Each row of numbers stands for one object and depends on some of the facts below. Use the named rows to name the rest.

Some rows with their names:
-1	2	4	28	2	14	-5	-6	-3	7	0	21	-11	-7	-13	-25	12	-8	9	3	3	12	12	-5	-4	-14	2	0	-13	-3	-7	-15	4	-2: j178
-6	-6	14	3	9	5	-7	0	4	-2	-8	1	6	-1	-4	6	-3	7	0	-6	0	-14	-10	-3	-3	5	-3	3	-8	-8	-4	-2	-1	-3: j285
-6	-7	14	1	11	6	-8	2	4	-3	-11	1	3	1	-5	5	0	5	0	-8	2	-12	-9	-2	-2	4	1	1	-8	-8	-3	-3	-2	-4: j105
-5	2	-5	-11	-2	-2	-2	1	1	3	-9	1	9	0	4	0	-6	2	1	5	5	8	-2	0	1	-10	6	-4	-6	5	-13	4	-1	1: j461
-2	10	12	7	-5	16	-8	3	-2	7	-5	4	4	-4	-5	-6	2	-5	-2	-1	-11	-3	-1	-9	10	7	6	6	-8	-12	-2	7	-2	4: j97
15	-4	32	-24	7	-8	3	14	9	-6	-13	-2	-24	-5	-6	18	-7	1	2	-12	-18	-16	-16	2	6	-7	-8	16	3	2	-34	4	-7	3: j757
-6	4	-4	-12	-1	0	-2	1	0	3	-9	1	12	-1	3	1	-7	3	0	4	4	6	-3	-1	2	-8	6	-4	-7	5	-13	6	-2	2: j861
5	4	9	11	-8	2	-7	0	2	6	0	1	-1	-2	1	-6	4	-8	2	6	-6	4	1	-6	5	3	2	8	-3	-8	-4	1	-1	1: j364
-2	-10	12	4	9	-3	-7	0	7	-4	-7	-1	1	1	-1	5	0	4	2	-3	4	-8	-8	0	-4	2	-3	3	-5	-5	-4	-5	-1	-6: j477
-2	-1	-5	-17	-5	0	0	3	5	-2	-8	1	10	-3	6	2	-6	0	-8	5	4	8	-3	0	4	-9	1	-1	-3	5	-19	6	-7	-2: j610
-11	-20	-28	25	-11	-20	14	-1	-2	2	-11	-33	6	2	-3	4	6	-9	17	-12	-2	-15	0	11	2	6	17	-2	-11	-7	33	16	6	16: j69
-4	3	-5	-11	-2	-3	-2	1	2	3	-9	1	10	0	4	0	-6	2	1	5	5	8	-2	1	0	-9	5	-4	-6	6	-14	4	-2	1: j952
4	-2	-8	-1	-5	-8	6	-5	-1	-4	9	-6	-7	3	1	5	2	0	1	1	5	4	2	8	2	-2	-14	5	2	4	7	-5	2	3: j195
-1	3	-6	-5	-2	2	5	-1	-4	-4	5	-4	-4	2	-3	4	2	1	-1	-4	2	-1	3	5	5	1	-10	2	-2	1	9	-2	1	4: j959
5	-5	2	16	15	14	11	-8	-6	3	-3	21	-3	-12	-12	-24	5	-6	3	-6	6	2	17	-3	-18	-16	10	-20	0	9	-7	-22	8	-6: j832
-3	-8	14	2	9	0	-7	0	6	-4	-8	0	2	0	-2	6	-1	5	0	-4	3	-10	-9	-1	-3	3	-3	3	-5	-6	-5	-4	-1	-5: j384
-7	5	-4	-12	-1	2	-3	2	-1	3	-10	2	12	-1	2	1	-7	3	-1	3	3	4	-3	-1	2	-7	6	-4	-7	5	-13	6	-2	2: j707
10	5	7	-22	-8	2	12	4	-1	-8	5	-6	-12	-5	-3	15	-7	1	-7	-6	-10	-7	-5	6	13	-1	-21	14	5	5	-11	4	-5	8: j329
5	-2	-5	-7	-5	-4	7	-2	0	-6	7	-6	-8	2	0	5	3	-1	-2	0	4	3	3	7	5	-2	-14	5	3	5	5	-5	0	2: j560
3	2	-1	-11	-13	10	8	-8	-3	-10	13	-6	10	-7	3	12	-9	6	-17	1	3	-6	-4	2	9	7	-27	12	3	1	0	0	-5	2: j551

Facts:
(j670, ζ, j644); (j439, ζ, j261); (j13, ζ, j33)
(j782, ζ, j924); (j884, ζ, j308); (j194, ζ, j431)
(j209, ζ, j717); (j743, ζ, j660); (j832, ζ, j455)
(j43, ζ, j149); (j838, ζ, j683); (j650, ζ, j414)
(j150, ζ, j199); (j455, ζ, j650); (j574, ζ, j952)
(j446, ζ, j384); (j279, ζ, j887); (j944, ζ, j760)
(j644, ζ, j316); (j760, ζ, j390); (j228, ζ, j551)
(j280, ζ, j724); (j110, ζ, j670); (j69, ζ, j113)
(j64, ζ, j132); (j888, ζ, j665); (j551, ζ, j290)
(j896, ζ, j781); (j384, ζ, j439); (j307, ζ, j13)
(j837, ζ, j461); (j36, ζ, j866); (j195, ζ, j878)
(j740, ζ, j861); (j41, ζ, j740); (j924, ζ, j408)
(j599, ζ, j43); (j878, ζ, j150); (j788, ζ, j891)
(j536, ζ, j194); (j697, ζ, j690); (j339, ζ, j378)
(j690, ζ, j168); (j757, ζ, j979); (j560, ζ, j209)
(j952, ζ, j36); (j408, ζ, j446); (j366, ζ, j943)
(j530, ζ, j259); (j887, ζ, j206); (j665, ζ, j677)
(j378, ζ, j355); (j717, ζ, j285); (j861, ζ, j707)
(j206, ζ, j801); (j259, ζ, j69); (j132, ζ, j623)
(j290, ζ, j329); (j316, ζ, j307); (j637, ζ, j48)
(j385, ζ, j898); (j178, ζ, j832); (j431, ζ, j743)
(j603, ζ, j944); (j308, ζ, j680); (j707, ζ, j97)
(j285, ζ, j385); (j2, ζ, j959); (j479, ζ, j105)
(j660, ζ, j835); (j414, ζ, j992); (j672, ζ, j228)
(j835, ζ, j64); (j461, ζ, j965); (j91, ζ, j560)
(j959, ζ, j54); (j677, ζ, j788); (j781, ζ, j672)
(j355, ζ, j697); (j329, ζ, j280); (j33, ζ, j178)
(j48, ζ, j41); (j724, ζ, j757); (j113, ζ, j536)
(j610, ζ, j603); (j860, ζ, j91); (j891, ζ, j610)
(j670, θ, tripovi); (j439, θ, klaskigir); (j261, θ, skeflom)
(j13, θ, tripovi); (j149, θ, tripovi); (j943, θ, tripovi)
(j440, θ, tripovi); (j782, θ, skeflom); (j884, θ, tripovi)
(j194, θ, flagifor); (j209, θ, skeflom); (j743, θ, tripovi)
(j364, θ, skeflom); (j832, θ, flagifor); (j43, θ, tripovi)
(j168, θ, flagifor); (j838, θ, flagifor); (j650, θ, klaskigir)
(j429, θ, flagifor); (j150, θ, brofim); (j455, θ, flagifor)
(j979, θ, tripovi); (j574, θ, tripovi); (j105, θ, klaskigir)
(j446, θ, tripovi); (j279, θ, flagifor); (j992, θ, tripovi)
(j683, θ, flagifor); (j944, θ, klaskigir); (j644, θ, flagifor)
(j760, θ, skeflom); (j228, θ, skeflom); (j280, θ, tripovi)
(j110, θ, skeflom); (j69, θ, tripovi); (j64, θ, tripovi)
(j888, θ, medri); (j551, θ, tripovi); (j896, θ, flagifor)
(j384, θ, klaskigir); (j307, θ, tripovi); (j837, θ, tripovi)
(j36, θ, skeflom); (j195, θ, tripovi); (j740, θ, flagifor)
(j41, θ, tripovi); (j924, θ, brofim); (j599, θ, flagifor)
(j878, θ, tripovi); (j788, θ, klaskigir); (j536, θ, tripovi)
(j697, θ, medri); (j339, θ, brofim); (j690, θ, medri)
(j757, θ, klaskigir); (j560, θ, tripovi); (j952, θ, brofim)
(j408, θ, klaskigir); (j366, θ, klaskigir); (j530, θ, flagifor)
(j623, θ, skeflom); (j887, θ, klaskigir); (j477, θ, klaskigir)
(j665, θ, flagifor); (j378, θ, medri); (j801, θ, medri)
(j390, θ, flagifor); (j965, θ, medri); (j717, θ, tripovi)
(j861, θ, brofim); (j206, θ, skeflom); (j259, θ, medri)
(j132, θ, tripovi); (j290, θ, brofim); (j866, θ, skeflom)
(j316, θ, tripovi); (j637, θ, tripovi); (j385, θ, brofim)
(j178, θ, skeflom); (j54, θ, tripovi); (j431, θ, brofim)
(j603, θ, klaskigir); (j308, θ, skeflom); (j707, θ, brofim)
(j680, θ, tripovi); (j285, θ, klaskigir); (j2, θ, brofim)
(j479, θ, medri); (j660, θ, tripovi); (j414, θ, tripovi)
(j672, θ, skeflom); (j835, θ, skeflom); (j461, θ, brofim)
(j348, θ, medri); (j97, θ, skeflom); (j91, θ, flagifor)
(j959, θ, tripovi); (j677, θ, tripovi); (j781, θ, flagifor)
(j898, θ, skeflom); (j355, θ, medri); (j199, θ, tripovi)
(j329, θ, tripovi); (j33, θ, flagifor); (j48, θ, brofim)
(j724, θ, skeflom); (j113, θ, brofim); (j610, θ, brofim)
(j860, θ, brofim); (j891, θ, tripovi); (j503, θ, brofim)

Rows to name:
No name comes twice in this set of rows, the named rows included.
10	12	16	-34	-2	6	14	16	-4	-6	-5	-4	-25	-3	-11	16	-5	-1	-2	-17	-22	-13	-6	6	18	-6	-13	14	3	5	-17	11	-7	14 : j979
14	-2	8	13	-12	-11	-5	-5	8	5	6	-3	-7	-3	6	-5	4	-10	3	13	-2	11	0	-2	1	-1	-4	11	3	-3	-8	-3	-1	-2 : j782
1	17	11	-4	-4	-1	6	-13	-14	5	13	-7	1	-2	-4	12	-16	12	13	1	-5	-8	-5	4	1	4	-18	7	2	7	3	-4	12	19 : j677
17	-6	-3	4	-10	3	8	-20	6	-3	19	1	32	-16	20	5	-13	5	-26	13	7	-5	-4	-9	-11	13	-18	1	15	1	-5	-5	0	-14 : j896
3	15	-32	15	23	-10	-4	1	6	19	14	45	-12	8	6	-6	12	15	3	-7	-9	3	4	-10	-21	-3	-1	-2	-8	-4	2	9	9	-25 : j644
1	6	1	-8	-5	2	7	-5	-6	-3	9	-5	-2	-1	-2	9	-6	4	-1	-2	-1	-5	-1	5	6	2	-16	7	1	3	3	-2	2	8 : j891
10	-12	-3	1	-13	10	-3	11	16	-7	-5	3	-3	-5	5	-7	17	-18	-24	1	-3	8	3	-6	14	1	-1	11	-2	-13	-9	8	-19	-15 : j760
5	-7	6	16	14	17	13	-9	-7	1	-6	18	-2	-14	-14	-27	4	-8	3	-6	8	2	19	-3	-17	-17	11	-22	1	10	-8	-26	8	-4 : j455
-14	-18	-25	15	-9	-23	5	2	2	9	-25	-27	20	2	4	0	-1	-8	18	-2	2	-4	-4	5	-3	-4	33	-10	-14	-3	10	20	4	13 : j113
-8	-6	2	13	5	23	12	-9	-14	-9	-3	7	-10	-9	-24	-22	6	-6	7	-7	17	6	19	8	-3	-20	-5	-12	-9	11	3	-30	5	8 : j414
-10	-2	-7	-8	0	-16	-9	6	2	7	-19	-22	15	14	7	1	0	-6	12	6	8	10	1	5	2	1	30	-17	-2	0	13	8	3	6 : j431

Now the same objects, written a new way:
Some rows with their names:
5	-4	-3	0	-8	-1	2	0	12	-5	1	2	-7	-7	-5	2	3	-10	0	5	-4	0	2	1	-1	8	-1: j228
2	2	-5	7	-4	0	3	1	-5	-2	-4	7	-5	2	20	7	0	1	4	3	-5	2	5	4	8	1	0: j724
-3	-4	-2	0	-6	11	-7	1	-14	7	-11	-1	12	0	1	1	2	5	8	2	-10	7	0	-2	4	-6	4: j832
2	-2	-2	2	0	3	-1	-1	-7	4	-2	2	3	-1	8	1	-2	-4	3	4	-5	1	4	2	4	-6	2: j943
3	-2	-2	-3	2	-3	-1	-3	-9	-1	3	2	9	-11	7	-3	-1	0	4	1	7	-2	9	-5	4	-16	2: j431
-2	-3	-3	-1	-2	10	-8	1	-16	9	-18	-7	7	-9	2	1	-1	2	9	5	-11	9	-1	-3	3	-8	0: j992
2	0	2	5	-10	0	-3	1	4	-2	0	7	-2	-6	-4	-1	4	8	3	3	-3	3	4	3	1	-4	5: j348
-1	-4	-3	1	-2	1	0	-1	-4	-1	1	0	2	9	7	0	0	-4	3	4	-3	3	5	1	4	-3	5: j637
-2	-4	1	-2	-7	8	-8	4	-6	5	-11	-2	1	-15	-5	1	5	7	10	4	-12	9	0	-3	1	-5	1: j455
1	-3	1	0	-2	-1	0	1	3	-2	3	1	-8	-7	2	1	3	-1	4	5	-6	3	4	2	2	-4	1: j41
0	-4	-3	2	-5	4	-2	0	-3	0	1	5	6	8	5	1	1	-1	3	2	-3	1	5	1	5	-2	6: j279
-3	-4	0	-6	-6	5	-6	4	-9	0	-12	-6	2	-23	-5	2	4	5	10	0	-11	10	-1	-4	2	-7	-4: j650
1	-5	1	4	2	-7	-3	-7	-15	6	5	0	-1	-20	7	-3	-1	-3	3	5	0	-10	6	-7	9	-11	10: j132
1	-3	-3	2	-4	4	0	-2	-6	3	0	3	5	-1	7	2	0	-3	4	3	-3	0	5	0	4	-3	3: j364
1	0	-1	6	-9	3	-3	0	-3	0	-4	6	8	7	1	-1	0	5	1	2	-1	2	4	3	3	-4	7: j378
6	0	1	1	-4	5	1	0	6	5	1	7	-3	-21	0	3	1	-7	3	5	-7	-1	3	4	-1	-2	-6: j760
0	-3	-4	2	-2	0	0	0	-3	-2	-2	1	-1	8	8	2	-1	-3	2	4	-4	2	4	2	5	-1	4: j891
2	-3	-4	0	-3	-2	1	-2	-8	-7	-2	-1	8	7	5	0	1	-1	2	-1	1	4	4	0	3	-7	0: j339
0	-1	1	-9	3	4	0	5	10	3	10	8	-2	-10	4	-2	1	1	7	7	3	6	13	0	-1	-12	1: j69
1	-3	-3	2	-5	4	-2	0	-4	2	-1	6	5	3	5	1	0	-1	3	3	-4	0	4	1	5	-3	4: j740

Name these rows:
No name comes twice in this set of rows, the named rows included.
-2	-4	-5	-1	-5	-3	1	1	-6	-8	0	1	2	3	7	3	1	-2	3	-2	-2	2	4	0	7	-2	2 : j788
5	0	-6	2	-4	-4	2	-1	-3	-9	-6	1	2	6	7	3	-1	-4	-1	-1	0	3	2	3	3	-2	-2 : j290
6	1	-1	3	-4	9	-1	0	0	10	-3	10	8	-10	3	2	-4	-6	0	4	-6	-4	2	5	3	-4	-2 : j390
-2	-9	6	2	-3	8	4	-5	-6	2	17	2	6	8	0	1	10	-1	7	0	-13	3	4	7	-2	-10	2 : j110

The same objects again, as new rows of numbers:
Some rows with their names:
-10	-16	-22	-10	4	13	-7	-10	9	-17	3	1	21	-6: j536
15	17	12	-3	-14	-3	-11	9	2	-4	0	14	8	18: j672
-2	10	3	-7	4	0	-2	-7	1	-5	-10	8	5	4: j439
-7	-6	-17	-4	-3	-7	-9	-2	-1	0	11	6	-9	-11: j329
-8	2	-16	-5	0	0	-10	1	3	-7	9	-7	4	-2: j884
-2	12	2	-8	3	-1	-4	-7	0	-5	-9	6	6	5: j408
-8	3	-16	-6	-1	-2	-12	1	3	-6	10	-8	5	-2: j637
-7	-18	-9	2	1	18	-10	-18	7	-12	-9	8	27	6: j113
-4	-6	0	7	-5	4	-10	0	2	-1	-3	7	2	7: j610
8	16	11	7	19	4	0	-6	9	1	-7	-23	4	4: j455
-15	-21	-11	-15	1	11	-8	6	3	-13	4	-5	15	-4: j743
0	7	11	-7	3	-10	-14	-14	-5	-1	1	-11	5	2: j665
0	5	12	-4	3	-4	-9	-11	2	-9	-1	-6	1	5: j838
0	1	13	-3	4	-4	-7	-9	2	-8	-3	-2	-2	3: j740
-6	-6	0	6	-2	7	-10	-1	3	-1	-3	5	3	8: j385
4	10	12	-3	2	10	-9	-5	-3	-1	0	4	11	18: j782
0	9	3	-6	0	-2	-1	-4	3	-8	-10	16	-1	3: j603
-8	-2	-15	-4	1	2	-8	2	4	-6	8	-4	1	-4: j440
-8	-6	-14	-3	2	3	-5	4	5	-6	7	-1	-2	-5: j943
0	-8	4	6	9	-7	-2	-1	-11	-7	-7	6	8	17: j965

Which object is each row?
No name comes twice in this set of rows, the named rows included.
-6	-17	23	-15	3	22	-5	9	-5	-6	-5	5	19	18 : j835
1	7	3	-5	-1	-1	1	-2	5	-9	-11	20	-4	3 : j944
1	8	-16	8	18	10	2	7	12	5	2	-22	4	-6 : j992
-17	-22	-8	-16	0	11	-8	11	2	-12	4	-6	14	-3 : j660
-2	16	16	6	17	5	-3	-9	7	-7	-2	-20	-7	12 : j33
5	16	13	7	19	4	-1	-7	9	-1	-6	-23	1	6 : j832
6	19	15	8	18	20	0	-2	4	4	-3	-10	5	23 : j178
-1	-8	3	-8	6	6	-9	-27	7	-20	-7	0	23	3 : j530
0	-1	2	4	7	-11	-7	-4	-12	-8	-6	-1	14	20 : j479
-3	7	3	-7	5	2	-1	-6	2	-5	-10	9	3	3 : j105
13	15	12	-3	-12	-2	-10	6	0	-3	0	15	6	16 : j228
-2	14	1	-10	2	-6	-8	-10	-4	0	-6	2	9	3 : j788

